Below are the code and all the weights of a small trained network. Each question names an input and a class and asks about switching units off, where a switched-off unit gives its printed mean instead of its output.

import numpy as np


def w(rows, s, z=0):
    codes = np.array(rows[::2]) - 128.0
    scale = np.full(codes.shape[1], s)
    scale[-1] = z or s
    return codes * scale


def f(y):
    return np.maximum(y, 0)


def log_softmax(a):
    a = a - a.max(-1, keepdims=True)
    return a - np.log(np.exp(a).sum(-1, keepdims=True))


def net(x, mask):
    res = np.array(x, float).reshape(1, 8) / 4 @ E
    y = f(res @ A[0][:, :-1].T + A[0][:, -1])
    res = res + np.where(mask, y, B[0][:, -1]) @ B[0][:, :-1]
    return log_softmax(res[-1] @ U[:, :-1].T + U[:, -1])


A, B = {}, {}
E = w([
[145,107,111,139],'x0',
[139,194,17,136],'x1',
[125,129,128,126],'x2',
[142,112,118,136],'x3',
[2,97,69,199],'x4',
[98,76,80,57],'x5',
[135,120,121,131],'x6',
[131,126,124,127],'x7',
],0.0096)
A[0] = w([
[98,80,86,47,153],'neuron 1',
[68,7,203,109,180],'neuron 2',
[127,230,69,126,122],'neuron 3',
[118,77,227,208,148],'neuron 4',
[19,86,106,183,82],'neuron 5',
[42,68,222,91,93],'neuron 6',
[56,129,126,147,56],'neuron 7',
[177,174,142,78,92],'neuron 8',
[169,156,156,101,82],'neuron 9',
[34,125,108,170,97],'neuron 10',
[93,99,82,94,84],'neuron 11',
[84,137,127,164,54],'neuron 12',
[102,65,199,115,39],'neuron 13',
[148,167,45,120,92],'neuron 14',
[154,141,62,153,101],'neuron 15',
[155,187,148,228,132],'neuron 16',
[37,95,112,201,93],'neuron 17',
[147,56,82,157,56],'neuron 18',
[122,67,69,103,154],'neuron 19',
[182,169,152,34,127],'neuron 20',
[141,93,51,199,3],'neuron 21',
[76,79,140,75,68],'neuron 22',
[105,209,14,83,79],'neuron 23',
[91,110,121,175,34],'neuron 24',
[72,107,112,165,85],'neuron 25',
[161,130,56,141,140],'neuron 26',
[176,124,138,253,129],'neuron 27',
[119,184,163,176,51],'neuron 28',
[132,159,179,224,126],'neuron 29',
[165,83,97,153,30],'neuron 30',
[124,161,3,183,117],'neuron 31',
],0.012,0.0039)
B[0] = w([
[33,209,27,71,200],'neuron 1',
[64,132,175,128,244],'neuron 2',
[83,143,171,197,220],'neuron 3',
[53,83,156,162,232],'neuron 4',
[254,91,136,108,236],'neuron 5',
[86,146,170,184,213],'neuron 6',
[168,158,137,126,175],'neuron 7',
[187,89,126,137,218],'neuron 8',
[174,68,101,121,197],'neuron 9',
[206,84,106,101,215],'neuron 10',
[130,81,80,75,171],'neuron 11',
[180,67,90,85,162],'neuron 12',
[103,111,184,175,185],'neuron 13',
[76,182,189,213,201],'neuron 14',
[90,129,176,188,181],'neuron 15',
[63,123,54,63,221],'neuron 16',
[235,96,130,100,229],'neuron 17',
[156,153,95,115,154],'neuron 18',
[78,215,109,96,186],'neuron 19',
[194,63,108,93,255],'neuron 20',
[120,86,100,129,174],'neuron 21',
[89,189,122,86,168],'neuron 22',
[97,163,171,180,235],'neuron 23',
[136,165,154,179,164],'neuron 24',
[203,75,132,113,185],'neuron 25',
[115,147,158,165,189],'neuron 26',
[57,116,57,76,211],'neuron 27',
[98,106,78,53,169],'neuron 28',
[79,167,17,57,211],'neuron 29',
[150,113,108,128,134],'neuron 30',
[105,169,178,149,241],'neuron 31',
],0.0079,0.0091)
U = w([
[61,134,37,68,254],'0',
[255,87,121,130,26],'1',
[68,113,134,164,73],'2',
],0.0077,0.0037)

Each question gives the input, the list of numbers given to net, and the class t.
The units are the neurons (one row each of A and B). Each row of codes is followed by its name. A weight is (code - 128) times the scale printed after its matrix; where a second scale follows, it is the last column's (A, B and U).
mask holds one flag per neuron, in row order. A switched-off neuron (its flag False) gives its mean, the last column of its row in B, instead of its output. The means were averaged over made-up inputs and are rounded, as every weight is.
A unit's drop is (log p(t) with every unit on - log p(t) with that unit switched off) / (log p(t) with every unit on - log p(t) with every unit switched off).
The circuit of an input: a set's keep is (log p(t) with only the set's units on - log p(t) with every unit switched off) / (log p(t) with every unit on - log p(t) with every unit switched off). Starting from the 12 units with the biggest drops (on a tie, the unit counted first), units are removed one at a time, each time the one whose removal leaves the highest keep (on an exact tie, the one counted first), for as long as the keep stays at least 0.8.
units of the circuit, in order: the units of the circuit, biggest drop first
most important unit: the unit with the biggest drop
top k neurons: the k neurons with the biggest drops, biggest first
drop when u is switched off: that unit's drop, to one decimal
input [-4,-6,5,7,7,-6,-5,3], class 1: units of the circuit, in order : (neuron 5)
input [-6,-1,3,-2,-2,1,1,3], class 1: units of the circuit, in order : (neuron 16; neuron 27)
input [0,4,2,-7,6,-5,-8,3], class 1: top 2 neurons : (neuron 5; neuron 17)
input [2,6,4,-1,6,5,-1,-5], class 1: top 4 neurons : (neuron 5; neuron 17; neuron 10; neuron 25)
input [-5,7,8,-1,3,5,3,-2], class 2: top 2 neurons : (neuron 23; neuron 14)
input [8,7,-3,8,0,6,7,1], class 2: units of the circuit, in order : (neuron 14; neuron 23)
input [-3,-7,6,-7,-7,-8,-3,-6], class 0: units of the circuit, in order : (neuron 29; neuron 16)
input [1,-1,-3,5,-4,-4,5,-6], class 0: top 3 neurons : (neuron 5; neuron 17; neuron 27)
input [6,4,0,3,7,6,-8,4], class 1: top 4 neurons : (neuron 5; neuron 17; neuron 10; neuron 25)
input [-6,4,-6,-5,-8,5,1,0], class 1: drop when neuron 20 is switched off : 0.2
input [1,0,-2,3,8,6,-4,7], class 1: drop when neuron 17 is switched off : 0.2
input [2,-4,-6,-8,8,7,-3,-2], class 1: drop when neuron 17 is switched off : 0.3
input [-6,6,-1,1,4,-2,2,0], class 2: drop when neuron 15 is switched off : 0.1
input [-6,-8,1,-7,6,-8,-7,2], class 0: most important unit : neuron 29
